Below are the code and all the weights of a small trained network. Each question names an input and a class and asks about switching units off, where a switched-off unit gives its printed mean instead of its output.

import numpy as np


def w(rows, s, z=0):
    codes = np.array(rows[::2]) - 128.0
    scale = np.full(codes.shape[1], s)
    scale[-1] = z or s
    return codes * scale


def norm(h):
    return h / np.sqrt((h * h).mean(-1, keepdims=True) + 1e-5)


def f(y):
    return np.maximum(y, 0)


def log_softmax(a):
    a = a - a.max(-1, keepdims=True)
    return a - np.log(np.exp(a).sum(-1, keepdims=True))


def net(x, mask):
    res = np.array(x, float).reshape(1, 5) / 4 @ E
    u = 0
    for l in range(3):
        y = f(norm(res) @ A[l][:, :-1].T + A[l][:, -1])
        res = res + np.where(mask[u : u + 3], y, B[l][:, -1]) @ B[l][:, :-1]
        u += 3
    return log_softmax(norm(res)[-1] @ U[:, :-1].T + U[:, -1])


A, B = {}, {}
E = w([
[167,165,125,131,196,53],'x0',
[153,190,194,233,53,74],'x1',
[129,130,124,126,125,126],'x2',
[28,153,73,172,120,82],'x3',
[125,86,111,47,40,2],'x4',
],0.0061)
A[0] = w([
[196,108,200,91,137,128,2],'0.n0',
[169,150,162,127,255,14,98],'0.n1',
[87,150,64,158,123,93,35],'0.n2',
],0.0085,0.0033)
B[0] = w([
[46,137,223,132,196,54,177],'0.n0',
[95,86,118,124,38,206,253],'0.n1',
[9,132,124,101,224,117,170],'0.n2',
],0.011,0.0054)
A[1] = w([
[180,247,180,225,45,49,54],'1.n0',
[107,126,125,125,11,190,84],'1.n1',
[164,115,74,65,59,1,2],'1.n2',
],0.0089,0.003)
B[1] = w([
[106,131,106,17,188,214,253],'1.n0',
[174,57,136,131,43,160,237],'1.n1',
[201,183,55,245,218,212,213],'1.n2',
],0.011,0.0053)
A[2] = w([
[249,135,253,51,111,151,43],'2.n0',
[170,146,215,201,173,195,99],'2.n1',
[149,103,130,105,5,20,4],'2.n2',
],0.0074,0.0019)
B[2] = w([
[122,104,114,112,121,10,255],'2.n0',
[158,115,61,188,153,68,237],'2.n1',
[108,95,71,140,65,130,149],'2.n2',
],0.013,0.0045)
U = w([
[185,193,88,228,188,155,77],'0',
[63,186,169,112,158,33,236],'1',
[149,159,133,3,175,187,127],'2',
[136,136,132,123,131,137,199],'3',
[138,117,148,127,51,153,104],'4',
[92,168,213,132,99,108,2],'5',
],0.012,0.0073)

Each question gives the input, the list of numbers given to net, and the class t.
The units are the neurons (one row each of A and B). Each row of codes is followed by its name. A weight is (code - 128) times the scale printed after its matrix; where a second scale follows, it is the last column's (A, B and U).
mask holds one flag per neuron, layer by layer. A switched-off neuron (its flag False) gives its mean, the last column of its row in B, instead of its output. The means were averaged over made-up inputs and are rounded, as every weight is.
A unit's drop is (log p(t) with every unit on - log p(t) with that unit switched off) / (log p(t) with every unit on - log p(t) with every unit switched off).
The circuit of an input: a set's keep is (log p(t) with only the set's units on - log p(t) with every unit switched off) / (log p(t) with every unit on - log p(t) with every unit switched off). Starting from all 9 units, units are removed one at a time, each time the one whose removal leaves the highest keep (on an exact tie, the one counted first), for as long as the keep stays at least 0.8.
circuit, biggest first: the units of the circuit, biggest drop first
k most important neurons: the k neurons with the biggest drops, biggest first
k most important neurons of layer l: the k neurons of layer l with the biggest drops, biggest first
input [0,6,-7,7,-6], class 1: 4 most important neurons	[1.n2 0.n1 1.n1 0.n2]
input [-5,-2,0,-5,0], class 1: 4 most important neurons	[0.n1 0.n0 1.n2 1.n0]
input [8,-1,-7,5,-4], class 4: circuit, biggest first	[0.n1 1.n1]
input [-5,-4,0,-4,-5], class 0: 4 most important neurons	[0.n1 1.n0 2.n1 1.n1]
input [0,0,-3,4,4], class 0: most important neuron of layer 1	[1.n2]
input [1,-4,7,-8,-8], class 0: 3 most important neurons	[2.n1 1.n0 1.n1]
input [-6,-4,5,-1,0], class 4: circuit, biggest first	[1.n0 1.n1]
input [8,-1,-7,4,-7], class 4: circuit, biggest first	[0.n1 1.n2]
input [-6,8,-5,5,2], class 2: circuit, biggest first	[1.n0 0.n1]
input [-4,-2,6,1,7], class 0: 2 most important neurons	[1.n2 0.n1]
input [8,-4,3,6,0], class 4: 2 most important neurons of layer 0	[0.n1 0.n0]
input [-6,7,1,-6,-1], class 2: 2 most important neurons	[1.n0 0.n1]
input [1,-4,1,1,-5], class 0: 2 most important neurons	[1.n0 0.n1]
input [-4,-5,-1,-1,8], class 0: 3 most important neurons	[1.n2 0.n1 1.n0]
input [-6,-4,1,-4,-1], class 4: circuit, biggest first	[1.n0]
input [-8,7,7,-8,1], class 1: circuit, biggest first	[2.n0 0.n1]
input [-4,-1,1,7,-3], class 1: circuit, biggest first	[0.n1 1.n2]
input [8,-1,3,-3,7], class 4: 2 most important neurons of layer 0	[0.n1 0.n2]
input [8,1,6,1,-6], class 4: 3 most important neurons	[0.n1 1.n1 1.n2]
input [0,7,0,0,-4], class 2: circuit, biggest first	[1.n0]
input [-6,6,6,2,-2], class 2: circuit, biggest first	[1.n0 0.n1]
input [4,-1,6,-7,6], class 1: 3 most important neurons	[0.n0 2.n0 0.n1]
input [-7,-3,6,-7,-3], class 1: 2 most important neurons	[0.n1 2.n0]
input [-2,6,-6,5,6], class 0: 3 most important neurons	[1.n2 0.n1 0.n0]
input [-3,0,6,-8,5], class 1: 2 most important neurons of layer 0	[0.n0 0.n1]
input [-7,1,6,1,7], class 0: circuit, biggest first	[1.n2 0.n1]
input [1,-6,-5,-6,6], class 0: 2 most important neurons of layer 1	[1.n2 1.n0]
